Below is a small trained network, with its code and all its weights. Each question gives an input and a class and asks what happens when units are switched off, that is, made to give their printed mean instead of their output.

import numpy as np


def w(rows, s, z=0):
    codes = np.array(rows[::2]) - 128.0
    scale = np.full(codes.shape[1], s)
    scale[-1] = z or s
    return codes * scale


def f(y):
    return np.maximum(y, 0)


def log_softmax(a):
    a = a - a.max(-1, keepdims=True)
    return a - np.log(np.exp(a).sum(-1, keepdims=True))


def net(x, mask):
    res = np.array(x, float).reshape(1, 6) / 4 @ E
    y = f(res @ A[0][:, :-1].T + A[0][:, -1])
    res = res + np.where(mask, y, B[0][:, -1]) @ B[0][:, :-1]
    return log_softmax(res[-1] @ U[:, :-1].T + U[:, -1])


A, B = {}, {}
E = w([
[175,195,239,67],'x0',
[129,128,128,127],'x1',
[14,171,139,90],'x2',
[127,129,128,129],'x3',
[161,253,82,121],'x4',
[153,112,86,10],'x5',
],0.0074)
A[0] = w([
[153,83,114,70,116],'neuron 0',
[79,36,163,50,119],'neuron 1',
[59,81,106,174,124],'neuron 2',
[142,105,63,176,79],'neuron 3',
[139,90,86,155,146],'neuron 4',
[115,135,2,135,188],'neuron 5',
[178,79,162,8,145],'neuron 6',
[223,143,161,171,2],'neuron 7',
[179,103,109,148,59],'neuron 8',
[89,142,122,70,206],'neuron 9',
[169,171,186,68,65],'neuron 10',
[52,162,151,115,47],'neuron 11',
[151,126,154,212,173],'neuron 12',
[123,51,172,106,49],'neuron 13',
[142,195,132,190,120],'neuron 14',
[40,149,118,112,42],'neuron 15',
[149,154,239,119,63],'neuron 16',
[147,151,93,83,188],'neuron 17',
[132,209,70,132,68],'neuron 18',
[87,115,61,173,53],'neuron 19',
[168,221,69,146,82],'neuron 20',
[11,140,166,94,53],'neuron 21',
[113,174,233,234,116],'neuron 22',
[191,192,96,112,115],'neuron 23',
[235,142,66,113,107],'neuron 24',
[132,137,213,85,43],'neuron 25',
[192,112,134,176,68],'neuron 26',
[116,86,164,122,16],'neuron 27',
[156,173,84,110,68],'neuron 28',
[229,115,99,154,38],'neuron 29',
[110,85,217,122,133],'neuron 30',
[163,166,215,137,67],'neuron 31',
[45,127,147,96,74],'neuron 32',
[120,54,187,176,151],'neuron 33',
[84,204,108,131,83],'neuron 34',
[51,161,142,156,135],'neuron 35',
[188,103,151,126,120],'neuron 36',
],0.012,0.0077)
B[0] = w([
[81,155,217,186,175],'neuron 0',
[95,133,143,195,215],'neuron 1',
[127,170,111,70,204],'neuron 2',
[107,118,75,78,173],'neuron 3',
[124,184,95,95,186],'neuron 4',
[122,163,118,69,252],'neuron 5',
[91,198,100,76,244],'neuron 6',
[141,88,146,106,170],'neuron 7',
[215,48,156,61,148],'neuron 8',
[179,191,198,156,243],'neuron 9',
[124,107,24,120,205],'neuron 10',
[222,67,211,131,168],'neuron 11',
[156,181,230,133,232],'neuron 12',
[96,78,130,203,158],'neuron 13',
[53,124,151,146,205],'neuron 14',
[225,62,146,109,166],'neuron 15',
[159,62,38,76,206],'neuron 16',
[87,172,180,154,220],'neuron 17',
[83,22,113,190,184],'neuron 18',
[120,66,30,46,171],'neuron 19',
[65,34,126,192,207],'neuron 20',
[188,72,163,137,195],'neuron 21',
[48,231,126,50,254],'neuron 22',
[70,135,117,182,207],'neuron 23',
[174,141,203,130,201],'neuron 24',
[152,77,50,117,176],'neuron 25',
[194,65,177,124,169],'neuron 26',
[37,39,66,254,134],'neuron 27',
[59,83,138,171,158],'neuron 28',
[173,71,170,132,172],'neuron 29',
[76,127,106,148,197],'neuron 30',
[125,67,21,53,197],'neuron 31',
[196,99,130,141,175],'neuron 32',
[66,122,136,188,217],'neuron 33',
[140,80,184,156,187],'neuron 34',
[192,110,194,125,200],'neuron 35',
[191,128,193,139,176],'neuron 36',
],0.0084,0.0074)
U = w([
[50,65,101,231,47],'0',
[98,188,148,90,216],'1',
[235,77,162,128,38],'2',
[122,89,6,48,18],'3',
[118,167,127,129,254],'4',
[111,164,138,125,199],'5',
],0.013,0.0087)

Each question gives the input, the list of numbers given to net, and the class t.
The units are the neurons (one row each of A and B). Each row of codes is followed by its name. A weight is (code - 128) times the scale printed after its matrix; where a second scale follows, it is the last column's (A, B and U).
mask holds one flag per neuron, in row order. A switched-off neuron (its flag False) gives its mean, the last column of its row in B, instead of its output. The means were averaged over made-up inputs and are rounded, as every weight is.
A unit's drop is (log p(t) with every unit on - log p(t) with that unit switched off) / (log p(t) with every unit on - log p(t) with every unit switched off).
The circuit of an input: a set's keep is (log p(t) with only the set's units on - log p(t) with every unit switched off) / (log p(t) with every unit on - log p(t) with every unit switched off). Starting from the 12 units with the biggest drops (on a tie, the unit counted first), units are removed one at a time, each time the one whose removal leaves the highest keep (on an exact tie, the one counted first), for as long as the keep stays at least 0.8.
circuit, biggest first: the units of the circuit, biggest drop first
k most important neurons: the k neurons with the biggest drops, biggest first
drop of u: that unit's drop, to one decimal
input [-8,-2,-6,6,-3,8], class 1: circuit, biggest first	[neuron 0; neuron 5]
input [5,5,-6,-8,-8,-8], class 0: circuit, biggest first	[neuron 33]
input [8,6,8,3,-1,0], class 2: circuit, biggest first	[neuron 11; neuron 21]
input [-1,-2,-1,4,-6,6], class 0: 4 most important neurons	[neuron 1; neuron 13; neuron 22; neuron 12]
input [-8,-3,-8,7,-7,-1], class 2: 2 most important neurons	[neuron 8; neuron 12]
input [8,4,0,5,-3,-6], class 3: circuit, biggest first	[neuron 16; neuron 31]
input [2,0,7,-6,7,-5], class 0: 2 most important neurons	[neuron 18; neuron 20]
input [3,-5,1,0,-7,7], class 0: 2 most important neurons	[neuron 1; neuron 13]
input [6,-1,-2,6,-6,-2], class 0: circuit, biggest first	[neuron 33; neuron 13]
input [-7,-6,-6,7,-5,4], class 3: 4 most important neurons	[neuron 3; neuron 19; neuron 9; neuron 4]
input [-8,7,8,-1,-5,-8], class 1: 2 most important neurons	[neuron 2; neuron 22]
input [8,-7,4,-8,6,-4], class 3: circuit, biggest first	[neuron 31; neuron 16]
input [8,-5,8,-1,-7,-3], class 2: 2 most important neurons	[neuron 21; neuron 11]
input [-7,-4,7,-4,8,4], class 0: circuit, biggest first	[neuron 18]
input [5,-6,-3,1,-1,-8], class 1: 2 most important neurons	[neuron 22; neuron 12]
input [-5,4,-6,6,6,3], class 0: 3 most important neurons	[neuron 20; neuron 23; neuron 18]
input [-3,-3,-2,-6,3,8], class 1: 2 most important neurons	[neuron 5; neuron 6]
input [-8,4,6,3,7,1], class 3: 2 most important neurons	[neuron 5; neuron 19]
input [-7,5,-3,-5,-1,-1], class 3: drop of neuron 19	0.1
input [-6,5,-4,4,-5,3], class 3: circuit, biggest first	[neuron 3]
input [-5,8,-7,3,2,8], class 1: drop of neuron 8	-0.1
input [3,-6,-1,-2,-5,-6], class 1: drop of neuron 22	1.7
